Each row, then one of two labels for whether it has a hidden trait; a new part has new ones
In the rows, 128 means zero.
[139 150 124  99 153 119 116 142 155 150 123 129 127 123  80 139 112 116
 109 145 174]
[43]
[158 123 125 133 147 130 104 143 129  83 112  37 124  61 148 120 133 108
 148  56  74]
[43]
[161 175 125 103 132 112 155 145 141 165  50 156  93  96  88 145  60 178
  89 140 194]
[32]
[ 78 101 140 137 123 131 124 113 110  87 111  31 124 109 163 105 154 116
 115  78  73]
[43]
[134 170 150 125 135 118 135 156 139 145 122 102 141 111 147 158 118 184
 132 115 145]
[32]
[207 159 127 116 138 137  77 160 169 140 169 131 139 187 132  92 106 221
 123 126 104]
[43]
[138 138 111 114 140 122 123 113 133 120 117 175 134 136  85 117 102  95
 134 120 126]
[32]
[121 136 125 114 136 103 137 120  81 139 103 143  99 138  97 134 106 105
 100 124 145]
[43]
[157 163 158 112 111 129  87 146 140 134 160 151 138 133  99 114 120 182
  73 147 162]
[43]
[121 149 140 118 105 133  95 104 136 170 136 187 140 196 117  91 153 180
 117 161 182]
[43]
[ 90  94 159  98 131 105 113 200 200 117 116 133 161 130 155 136 106 118
  97 164 128]
[43]
[133 122 109 128 124 124 120 175 129 163 123 147 122 162 134 125 108 138
 105 149 154]
[43]
[140 178 156 118 171 106 122 157 174 136  34 112 123  69 131 158  96 184
 142 155 134]
[43]
[141 139 148 156 149 125 170 120 153 153  87 157 140 127 144 172 103 158
 167 198 198]
[43]
[172 185 121 138 145 116 149 126 140 194 132 199 133 166  94 169  74 182
 132 172 165]
[43]
[129 154 137 118 141 138 110 151 146 146 104 166 112 190  76 129 129 150
 136 156 117]
[43]
[185 197 116 129 149 140 141 147 139 122 117 139 131  94  89 138 122 192
 141 140 136]
[43]
[141 141 101 111 124 110 134 132 114 154 114 158  76 158  64  95  65 177
 117 162 149]
[32]
[134 146 134 137 130 115 145 144 159 156  71 206 102 198  90 130  93 134
 114 184 166]
[43]
[172 159 131 116 107 127 133 119 149 103 108  97 112  67 149 143 117 218
 110 128 113]
[43]
[190 185 136  99 154 143 101 154 181 147 151 143 147 147 137 121 119 214
 107 127 119]
[43]
[158 163  99 141 132 126 145  93  93 106 148  89  88  91  78 124  83 177
 145  94 106]
[32]
[111 121 136 101 125  82 115 176 177 119  69 140 144 114 141 114  97 113
 129 107  61]
[43]
[151 170 116 115 131 103 117 151 127 170  63 173  89 149  91 129  80 154
 115 183 198]
[43]
[180 189 134 118 119 120 133 134 128 124 127 115 130  73 120 127 121 209
  74 133  82]
[43]
[171 150 117 120 133 122 157 135 134 169  65 207 117 192  76 123 114 191
 126 193 177]
[43]
[142 153 126 159 128 132 125 125 114 169 136 174 104 200 100 132 139 156
 137 142 199]
[43]
[142 126 127 123 118 115 136 102 141 140  91 125 116 132 120 124 102 142
  94 158 157]
[43]
[123 148 142 120 155 115 132 154 172  98  99  64 157  63 154 142 141 102
 141 109  72]
[43]
[107  85 127 129 151 111 119 187 170 134  79 179 163 174 133 151 144  90
 148 144 136]
[43]
[129 140 159 113 137 113 116 160 165 145  72 175 179 167 179 147 138 116
 141 151 132]
[32]
[155 148 148 120 133 113 127 133 148 178  88 170 115 149 123 145 113 188
  92 174 160]
[43]
[120 173 119 107 124 122 143 131 133 118  98  88  95  62  34 124  78 195
  99 142 111]
[43]
[138 145 126 113 127 108 121 129 148 174  44 187  39 167  44 112  46 201
  86 170 160]
[32]
[ 89  95 125 117 119 130 123 152 148 109 107  93 162 119 140 149 139  81
 144 120 131]
[43]
[169 182 118 121 151 127 160 110 135 168 118 166 104 151  84 136  85 196
 145 152 197]
[43]
[153 175 125  93 119 120 143 144 134 110  79  97 137  49  81 149 101 145
  91 115  94]
[43]
[122 132 164  94 109 113  94 183 153 144  55 103 139 121 111 135  99 106
  69 163 115]
[43]
[130 146 137 111 123 100 145 125 175 141  54 130  86  74  59 146  33 135
 123 166 156]
[32]
[172 178 160 113 119 145 134 153 161 147 175 185 159 134 234 171 165 155
 115 184 170]
[32]
[140 134 144 135 178 127 145 144 135 147 127 128 144 163 137 105 112 125
 155 122 153]
[43]
[ 90  60 139 127 164  88 146 136 133 146  70 161 105 145 123 142  93  55
 159 154 167]
[43]
[ 99 125 142 134 139  92 131 149 137 140  51 123 136 129 122 127 121 105
  93 140 128]
[43]
[152 129 106 129 115 133 122 117 108 133 118 169 101 156  64 101  69 193
 129 142 129]
[32]
[163 145 116 134 126 118 149 130 120 123  94 137 107 132 100 155 101 143
 139 156 136]
[43]
[126 130 169 122 111 126 108 125 136 125 131 131 188 133 208 156 187 150
 121 113 154]
[32]
[180 195 177 146 147  95 171 170 139 124  71 107 119 101 140 191  79 177
 124 171 151]
[32]
[121 154 112 142 127 131 161 117 116 112 125  79 115  78  98 157  88 128
 146  87 107]
[43]
[156 168 122 144 143 132 170 121  72 107 130  97  96  56  56 135  82 161
 138 146  75]
[43]
[153 155 130 136 156 116 114 140 136 141 146 192 113 176 103 122 111 178
 171 155 151]
[43]
[128 122 152 130 138 109 115 147 209 112 102 133 133  69 176 125 138 141
  82 105  85]
[43]
[132 127 128 128 126 138 153 143  95 161 116  91 111 129  90 119 107 163
 135 142 125]
[43]
[121 123 126 136 148 137 107 125 157 141 156 136 147 150 136 108 128 124
 140 117 138]
[43]
[123 129 104 122 127 107 131 147  98 138  80 149  90 101  72 131  48 126
 106 170 137]
[43]
[147 151 125 146 150 135 147  98 103 122 176  92 122 109 103  99 118 158
 150 105 145]
[43]
[162 169 149 143 114 109 134 140 143 147 102 132 126 103 155 166 120 232
 106 140 127]
[43]
[129 143 141 122 121 123 114 120 173 189  93 181 158 135 166 187 172 138
 101 206 206]
[43]
[144 146  83  97  95 118 111 124 118 140  95 128  90 102  74 115  59 156
  93 139  90]
[43]
[112 111 145 113 128 120 155 174 170  89  63 122 151 106 112 156 130  92
 124 109 107]
[43]
[132 120 132 141 144 134 134 158 153 149 135 127 140 152 148 143 148 151
 180 135 143]
[43]
[156 148 137 130 139 125 106 126 162 142 136 160  84 159  93 110 117 193
 112 157 147]
[32]
[114 128 120 132 126 105 133 138 111 149  99  88  79 107 104 153 100 156
  88 124 157]
[32]
[138 134 167 119 124  96 114 137 124 133  42 109 116  78 141 124 100  82
 125 165 101]
[43]
[151 154 158  89 132 103 100 149 173 169  96 163 170 158 185 154 153 149
 112 134 126]
[32]
[122 136 155 132 152  94 134 148 176 152  82 104 137 112 121 169 136 130
 157 152 142]
[43]
[128 177 122 104  87 126 125 110 118 117 127 127  89  95  91 133  80 152
 103  95 128]
[43]
[182 178 112 128 108 137 146 138 139  91 100 121 102  94  73 148  84 197
 133 113 122]
[43]
[157 126  98 158 138 129 135 132 132 114  94 122 122 152 105 132 114 144
 154 122 132]
[43]
[178 179 169 112 138  96 136 173 203 129  34 159 143 140 145 161 109 211
 136 173 173]
[43]
[105 110  86 104 123 111 118 130 124 147 107 121 107 113  93 110  94 101
 127 152 113]
[32]
[149 151 121 145 140 129 148  86 115 127 107  99 104  31 112 149 114 179
 120 139 132]
[43]
[141 125 151 135 166 134 128 201 172 102 142 127 195 135 147 137 147 187
 168 115 156]
[43]
[110 103 147 132 136 131 123 154 137 129 115 125 120 173 129 133 126  84
 151 138  94]
[43]
[ 96 106 112 150 126 147 126 144 147  99 112 101 147  95 144 155 154  83
 130 113 133]
[43]
[140 138  88 142 144 158 139 105  95 136 138 159 102 158 107  81 106 122
 150 150 127]
[43]
[113 156 178 119 132 101 147 164 172 145  78 168 151  94 123 168  94 117
  94 163 148]
[43]
[138 139 153 100 167  96 115 167 170 154  87 191 104 140 108 133  90 161
 125 156 173]
[43]
[108 158 177 164 167 134 147 149 120 118  87  78 145  18 183 173 149 175
 162 109 102]
[32]
[156 142 192 108 143 128 107 145 169 129 165 155 184 208 196 131 148 167
 166 111 147]
[43]
[131 136 147 110 133 127 133 146 142 108  95 124  94  99 113 113 111 129
 123 119 105]
[43]
[131 133 156 156 151 107 149 167 171 114  93 103 148  80 152 167 174  93
 175 121 109]
[43]
[113 106 134 130 144 123 130 163 142 171 109 189 160 160 157 146 147 133
 142 140 157]
[43]
[174 170 145 107 165 119 100 163 146 161 106 188 172 181 139 107 133 168
 116 129 123]
[43]
[109 126 145 135 153 101 140 165 136 170  61 123 114  82 149 171  99 124
 122 154 156]
[43]
[162 142 153 107 164 109 122 158 150 141  92 137 153 136 129 139 116 167
 118 152 142]
[43]
[119 142 136 119 142  78 145 145 160 125  15  59 119  76  86 126  67 149
 130 134 122]
[43]
[134 140 184  96 131  93 137 169 171 109  46  85 128  41  83 137  92 162
  99 119  99]
[43]
[ 93  83 103 118 116 126 113 137 124 129 142 116 166 158 146 119 118  93
 136  90 108]
[43]
[180 196 145 135 141 125 178 123 133 131 148 113 113 116 133 124 117 180
 146 142 113]
[43]
[149 143 150 108 135 122 128 152 140 139 142 146 157 200 175 162 184 125
  91 208 153]
[43]
